Below is a small trained network, with its code and all its weights. Each question gives an input and a class and asks what happens when units are switched off, that is, made to give their printed mean instead of their output.

import numpy as np


def w(rows, s, z=0):
    codes = np.array(rows[::2]) - 128.0
    scale = np.full(codes.shape[1], s)
    scale[-1] = z or s
    return codes * scale


def f(y):
    return y / 2 * (1 + np.tanh(0.7978845608 * (y + 0.044715 * y**3)))


def log_softmax(a):
    a = a - a.max(-1, keepdims=True)
    return a - np.log(np.exp(a).sum(-1, keepdims=True))


def net(x, mask):
    res = np.array(x, float).reshape(1, 4) / 4 @ E
    y = f(res @ A[0][:, :-1].T + A[0][:, -1])
    res = res + np.where(mask, y, B[0][:, -1]) @ B[0][:, :-1]
    return log_softmax(res[-1] @ U[:, :-1].T + U[:, -1])


A, B = {}, {}
E = w([
[19,123,109,157,153,47,198],'x0',
[144,173,75,134,154,157,138],'x1',
[63,164,151,41,175,254,125],'x2',
[72,48,115,232,42,164,32],'x3',
],0.0088)
A[0] = w([
[243,80,98,218,116,145,50,175],'N0',
[24,127,109,181,117,177,66,106],'N1',
[41,135,164,145,145,108,148,86],'N2',
[184,105,143,225,97,178,123,184],'N3',
[154,190,156,116,145,189,68,110],'N4',
[180,173,134,173,103,70,186,253],'N5',
[5,139,88,45,142,127,212,55],'N6',
[168,132,87,114,116,23,140,69],'N7',
[202,112,127,97,170,96,149,53],'N8',
[1,120,85,168,122,91,125,120],'N9',
[239,139,201,34,64,202,95,130],'N10',
],0.0096,0.0024)
B[0] = w([
[123,129,52,82,29,77,169,248],'N0',
[120,94,108,254,189,157,79,203],'N1',
[174,147,123,141,118,152,194,158],'N2',
[143,86,87,54,68,128,161,202],'N3',
[127,137,158,142,129,145,20,179],'N4',
[144,65,149,196,211,165,86,200],'N5',
[47,133,98,91,72,93,170,190],'N6',
[123,148,148,163,250,169,100,186],'N7',
[152,115,172,139,121,146,63,169],'N8',
[147,133,171,174,179,135,78,193],'N9',
[172,195,133,181,189,130,72,235],'N10',
],0.0097,0.012)
U = w([
[189,30,123,214,210,136,45,215],'0',
[70,120,179,204,254,135,61,149],'1',
[69,63,80,72,77,104,166,2],'2',
],0.0091,0.00095)

Each question gives the input, the list of numbers given to net, and the class t.
The units are the neurons (one row each of A and B). Each row of codes is followed by its name. A weight is (code - 128) times the scale printed after its matrix; where a second scale follows, it is the last column's (A, B and U).
mask holds one flag per neuron, in row order. A switched-off neuron (its flag False) gives its mean, the last column of its row in B, instead of its output. The means were averaged over made-up inputs and are rounded, as every weight is.
A unit's drop is (log p(t) with every unit on - log p(t) with that unit switched off) / (log p(t) with every unit on - log p(t) with every unit switched off).
most important unit: the unit with the biggest drop
k most important neurons: the k neurons with the biggest drops, biggest first
drop of u: that unit's drop, to one decimal
input [7,7,5,-1], class 2: most important unit : N6
input [1,-8,-6,-7], class 1: 2 most important neurons : (N7; N0)
input [6,-1,2,-2], class 2: 2 most important neurons : (N6; N10)
input [4,0,3,0], class 2: 2 most important neurons : (N10; N6)
input [4,4,-8,-8], class 1: 2 most important neurons : (N7; N0)
input [5,-2,-8,-1], class 1: 3 most important neurons : (N7; N3; N0)
input [-8,-6,6,-4], class 1: 3 most important neurons : (N10; N0; N3)
input [-6,-1,-3,1], class 2: 2 most important neurons : (N0; N1)
input [8,8,3,-1], class 2: 3 most important neurons : (N6; N10; N7)
input [4,7,-7,-4], class 1: drop of N3 : 0.3
input [4,1,5,-1], class 2: drop of N10 : 0.1
input [-8,2,-3,5], class 2: drop of N0 : 0.4
